Below are the code and all the weights of a small trained network. Each question names an input and a target symbol and asks about switching units off, where a switched-off unit gives its printed mean instead of its output.

import numpy as np


def w(rows, s, z=0):
    codes = np.array(rows[::2]) - 128.0
    scale = np.full(codes.shape[1], s)
    scale[-1] = z or s
    return codes * scale


def norm(h):
    return h / np.sqrt((h * h).mean(-1, keepdims=True) + 1e-5)


def f(y):
    return y / 2 * (1 + np.tanh(0.7978845608 * (y + 0.044715 * y**3)))


def softmax(a):
    e = np.exp(a - a.max(-1, keepdims=True))
    return e / e.sum(-1, keepdims=True)


def log_softmax(a):
    a = a - a.max(-1, keepdims=True)
    return a - np.log(np.exp(a).sum(-1, keepdims=True))


def net(x, mask):
    ids = ['ΛΞΠΦΩαβγδεζημστ'.index(c) for c in x.split()]
    T = len(ids)
    res = E[ids] + P[:T]
    r = norm(res)
    for j in range(3):
        rows = slice(4 * j, 4 * j + 4)
        q, k, v = (r @ M[0][rows].T for M in (Q, K, V))
        z = softmax(np.where(np.tri(T) > 0, q @ k.T / 4**0.5, -1e9)) @ v
        o = O[0][rows]
        res = res + np.where(mask[j], z, o[:, -1]) @ o[:, :-1]
    y = f(norm(res) @ A[0][:, :-1].T + A[0][:, -1])
    res = res + np.where(mask[3:15], y, B[0][:, -1]) @ B[0][:, :-1]
    return log_softmax(norm(res)[-1] @ U[:, :-1].T + U[:, -1])


Q, K, V, O, A, B = {}, {}, {}, {}, {}, {}
E = w([
[123,99,118],'Λ',
[144,179,134],'Ξ',
[254,230,78],'Π',
[195,104,156],'Φ',
[119,99,118],'Ω',
[64,58,29],'α',
[129,95,109],'β',
[127,98,113],'γ',
[79,10,151],'δ',
[168,49,140],'ε',
[87,98,30],'ζ',
[130,93,106],'η',
[123,98,116],'μ',
[117,99,118],'σ',
[85,77,41],'τ',
],0.006)
P = w([
[157,162,1],'0',
[81,122,218],'1',
[189,91,4],'2',
[79,136,208],'3',
[193,98,63],'4',
[81,140,192],'5',
[212,104,103],'6',
[78,140,177],'7',
[162,108,126],'8',
],0.0089)
Q[0] = w([
[76,162,124],'H1',
[70,175,139],'H1',
[32,136,158],'H1',
[11,119,180],'H1',
[131,181,151],'H2',
[138,129,89],'H2',
[111,164,148],'H2',
[145,89,111],'H2',
[125,156,91],'H3',
[177,98,162],'H3',
[144,53,130],'H3',
[162,73,156],'H3',
],0.012)
K[0] = w([
[220,132,79],'H1',
[248,140,109],'H1',
[232,48,107],'H1',
[229,61,127],'H1',
[89,219,183],'H2',
[116,168,92],'H2',
[141,161,189],'H2',
[182,122,93],'H2',
[77,144,130],'H3',
[189,129,69],'H3',
[155,60,2],'H3',
[160,123,101],'H3',
],0.0093)
V[0] = w([
[96,55,107],'H1',
[16,119,201],'H1',
[47,167,3],'H1',
[218,208,83],'H1',
[188,171,47],'H2',
[77,226,202],'H2',
[146,160,179],'H2',
[173,94,186],'H2',
[212,64,114],'H3',
[234,53,133],'H3',
[172,90,42],'H3',
[30,114,198],'H3',
],0.0057)
O[0] = w([
[110,64,105,155],'H1',
[51,232,84,120],'H1',
[160,48,12,151],'H1',
[232,77,161,110],'H1',
[126,148,1,176],'H2',
[206,76,235,44],'H2',
[222,113,194,92],'H2',
[147,141,159,113],'H2',
[48,221,108,196],'H3',
[24,198,171,187],'H3',
[103,230,57,251],'H3',
[168,17,108,10],'H3',
],0.004,0.0035)
A[0] = w([
[130,104,121,107],'N1',
[123,98,123,68],'N2',
[196,122,134,2],'N3',
[106,194,49,63],'N4',
[189,71,171,102],'N5',
[137,86,107,75],'N6',
[218,115,120,93],'N7',
[170,133,179,73],'N8',
[194,249,80,150],'N9',
[190,143,178,65],'N10',
[145,123,128,63],'N11',
[62,128,88,132],'N12',
],0.011,0.0026)
B[0] = w([
[131,128,88,125],'N1',
[116,129,97,120],'N2',
[138,97,84,119],'N3',
[85,174,61,255],'N4',
[107,178,3,187],'N5',
[98,106,102,123],'N6',
[113,81,63,134],'N7',
[161,221,102,143],'N8',
[1,106,100,241],'N9',
[175,219,79,142],'N10',
[125,114,133,115],'N11',
[249,166,110,190],'N12',
],0.0046,0.0064)
U = w([
[238,202,116,106],'Λ',
[245,107,141,244],'Ξ',
[136,126,126,15],'Π',
[63,196,128,201],'Φ',
[120,65,109,66],'Ω',
[138,131,132,11],'α',
[174,212,215,179],'β',
[96,61,121,55],'γ',
[105,171,21,221],'δ',
[35,74,214,144],'ε',
[141,130,126,28],'ζ',
[110,163,216,136],'η',
[102,53,114,63],'μ',
[138,127,128,2],'σ',
[138,127,127,4],'τ',
],0.013,0.0038)

Each question gives the input, a string of symbols that net reads in full, and the target symbol t.
The units are the heads (4 rows each of Q, K, V and O) and the neurons (one row each of A and B). Each row of codes is followed by its name. A weight is (code - 128) times the scale printed after its matrix; where a second scale follows, it is the last column's (O, A, B and U).
mask holds one flag per unit, heads first, then neurons. A switched-off unit (its flag False) gives its mean, the last column of its rows in O or B, instead of its output. The means were averaged over made-up inputs and are rounded, as every weight is.
A unit's drop is (log p(t) with every unit on - log p(t) with that unit switched off) / (log p(t) with every unit on - log p(t) with every unit switched off).
The circuit of an input: a set's keep is (log p(t) with only the set's units on - log p(t) with every unit switched off) / (log p(t) with every unit on - log p(t) with every unit switched off). Starting from the 12 units with the biggest drops (on a tie, the unit counted first), units are removed one at a time, each time the one whose removal leaves the highest keep (on an exact tie, the one counted first), for as long as the keep stays at least 0.8.
units of the circuit, in order: the units of the circuit, biggest drop first
unit that matters most: the unit with the biggest drop
k most important neurons: the k neurons with the biggest drops, biggest first
heads that matter: for each layer, one digit per head in row order, 1 if its drop is at least 0.15 and else 0, layers parted by /
input Ω τ Ξ γ Φ δ Λ Π, target Λ: unit that matters most => H2
input μ Ξ σ Π η Ξ Ξ, target Φ: 2 most important neurons => N9; N5
input Ω Ξ Ξ β, target Ξ: units of the circuit, in order => H1; H2; N9
input Ξ Ξ τ β Π Π, target Λ: units of the circuit, in order => H3; H2; N5
input μ Φ Ξ δ Ξ τ β μ Φ, target Φ: heads that matter => 001
input Ξ ε δ δ μ Ω, target ε: units of the circuit, in order => H1; H2
input η δ Ξ Φ β η, target β: units of the circuit, in order => H2; N9; H1
input ζ τ δ Φ Ξ η, target Ξ: heads that matter => 111
input β Φ Φ σ Ξ μ, target Ξ: units of the circuit, in order => N9; H1; H3
input Ξ σ δ σ, target ε: heads that matter => 101
input δ Π Φ Φ σ Ξ δ η, target ε: 3 most important neurons => N12; N4; N5
input Φ τ Ξ α Φ Ω, target β: 2 most important neurons => N9; N8
input β ζ Ξ μ Φ β, target β: heads that matter => 110
input Λ Ω μ δ Φ Λ, target β: units of the circuit, in order => H2; N9; H1
input δ Ξ Ξ Λ β Λ Φ Φ, target β: units of the circuit, in order => H2; N9
input β μ β Ξ Ξ Π Λ η, target Λ: heads that matter => 111
input μ μ τ δ μ μ, target ε: unit that matters most => N12
input δ Ξ δ Ξ, target Ξ: heads that matter => 011
input Ξ Ω Ξ δ Λ δ γ σ, target ε: units of the circuit, in order => H3; H2
input Φ τ μ μ δ Ω, target ε: 2 most important neurons => N12; N4
input β δ δ Λ, target ε: unit that matters most => H1
input δ τ γ Φ, target β: heads that matter => 010
input Λ γ Φ Λ, target β: 3 most important neurons => N9; N8; N10
input Π Ω Λ μ Λ Φ ε Ξ ε, target Φ: heads that matter => 101
